Below is a small trained network, with its code and all its weights. Each question gives an input and a class and asks what happens when units are switched off, that is, made to give their printed mean instead of their output.

import numpy as np


def w(rows, s, z=0):
    codes = np.array(rows[::2]) - 128.0
    scale = np.full(codes.shape[1], s)
    scale[-1] = z or s
    return codes * scale


def f(y):
    return np.maximum(y, 0)


def log_softmax(a):
    a = a - a.max(-1, keepdims=True)
    return a - np.log(np.exp(a).sum(-1, keepdims=True))


def net(x, mask):
    res = np.array(x, float).reshape(1, 3) / 4 @ E
    y = f(res @ A[0][:, :-1].T + A[0][:, -1])
    res = res + np.where(mask, y, B[0][:, -1]) @ B[0][:, :-1]
    return log_softmax(res[-1] @ U[:, :-1].T + U[:, -1])


A, B = {}, {}
E = w([
[70,141,141,251,147],'x0',
[45,140,31,125,97],'x1',
[222,124,82,172,34],'x2',
],0.011)
A[0] = w([
[36,107,175,81,178,47],'n0',
[174,176,122,129,47,128],'n1',
[63,230,164,65,229,55],'n2',
[198,115,200,137,179,79],'n3',
[222,116,101,1,98,52],'n4',
[118,53,123,18,153,87],'n5',
[115,97,127,209,175,28],'n6',
[82,179,77,126,74,112],'n7',
[101,127,171,225,123,82],'n8',
[176,160,249,166,135,40],'n9',
[188,136,70,193,19,4],'n10',
[55,186,37,100,130,112],'n11',
[110,133,130,176,154,17],'n12',
[159,139,216,106,133,55],'n13',
[113,178,141,210,124,107],'n14',
],0.0094,0.0032)
B[0] = w([
[197,28,211,230,135,226],'n0',
[145,101,144,246,175,193],'n1',
[210,76,212,206,121,246],'n2',
[65,200,166,58,35,211],'n3',
[59,62,38,140,169,255],'n4',
[132,31,9,133,212,219],'n5',
[83,42,56,159,154,177],'n6',
[119,170,169,39,83,191],'n7',
[60,59,12,123,187,200],'n8',
[60,148,130,43,39,211],'n9',
[232,72,231,176,101,221],'n10',
[113,189,254,21,42,225],'n11',
[109,70,59,148,100,156],'n12',
[110,157,150,77,62,190],'n13',
[46,96,49,94,154,192],'n14',
],0.0069,0.009)
U = w([
[183,87,187,224,119,97],'0',
[40,79,2,135,148,81],'1',
[45,170,167,58,13,92],'2',
[104,177,110,150,156,254],'3',
],0.0091,0.0077)

Each question gives the input, the list of numbers given to net, and the class t.
The units are the neurons (one row each of A and B). Each row of codes is followed by its name. A weight is (code - 128) times the scale printed after its matrix; where a second scale follows, it is the last column's (A, B and U).
mask holds one flag per neuron, in row order. A switched-off neuron (its flag False) gives its mean, the last column of its row in B, instead of its output. The means were averaged over made-up inputs and are rounded, as every weight is.
A unit's drop is (log p(t) with every unit on - log p(t) with that unit switched off) / (log p(t) with every unit on - log p(t) with every unit switched off).
The circuit of an input: a set's keep is (log p(t) with only the set's units on - log p(t) with every unit switched off) / (log p(t) with every unit on - log p(t) with every unit switched off). Starting from the 12 units with the biggest drops (on a tie, the unit counted first), units are removed one at a time, each time the one whose removal leaves the highest keep (on an exact tie, the one counted first), for as long as the keep stays at least 0.8.
circuit, biggest first: the units of the circuit, biggest drop first
unit that matters most: the unit with the biggest drop
k most important neurons: the k neurons with the biggest drops, biggest first
drop of u: that unit's drop, to one decimal
input [-8,-5,-7], class 1: 4 most important neurons	n5; n4; n10; n11
input [3,-4,2], class 2: circuit, biggest first	n9; n0
input [7,-3,-5], class 1: circuit, biggest first	n8
input [-8,-4,7], class 1: 2 most important neurons	n4; n2
input [-5,8,5], class 2: 2 most important neurons	n11; n7
input [2,2,-4], class 0: circuit, biggest first	n0; n2
input [8,-1,-8], class 0: 4 most important neurons	n2; n0; n4; n5
input [-2,5,5], class 0: 2 most important neurons	n10; n1
input [3,-2,2], class 3: 2 most important neurons	n4; n5
input [-7,-7,2], class 1: 3 most important neurons	n4; n5; n11
input [-6,-2,-6], class 0: 2 most important neurons	n2; n0
input [2,4,-1], class 2: 3 most important neurons	n11; n5; n4
input [1,6,8], class 0: 2 most important neurons	n10; n1
input [4,6,6], class 0: circuit, biggest first	n10
input [-5,3,6], class 0: 2 most important neurons	n10; n1
input [-6,-8,-4], class 2: 3 most important neurons	n3; n13; n9
input [5,-2,-7], class 0: 3 most important neurons	n2; n0; n4
input [6,-7,-6], class 2: 2 most important neurons	n9; n3
input [-7,-8,5], class 2: drop of n6	0.1
input [-7,-3,0], class 1: drop of n1	0.0
input [-2,-4,2], class 2: drop of n8	0.1
input [0,5,8], class 0: unit that matters most	n10
input [2,-3,3], class 3: drop of n0	0.7
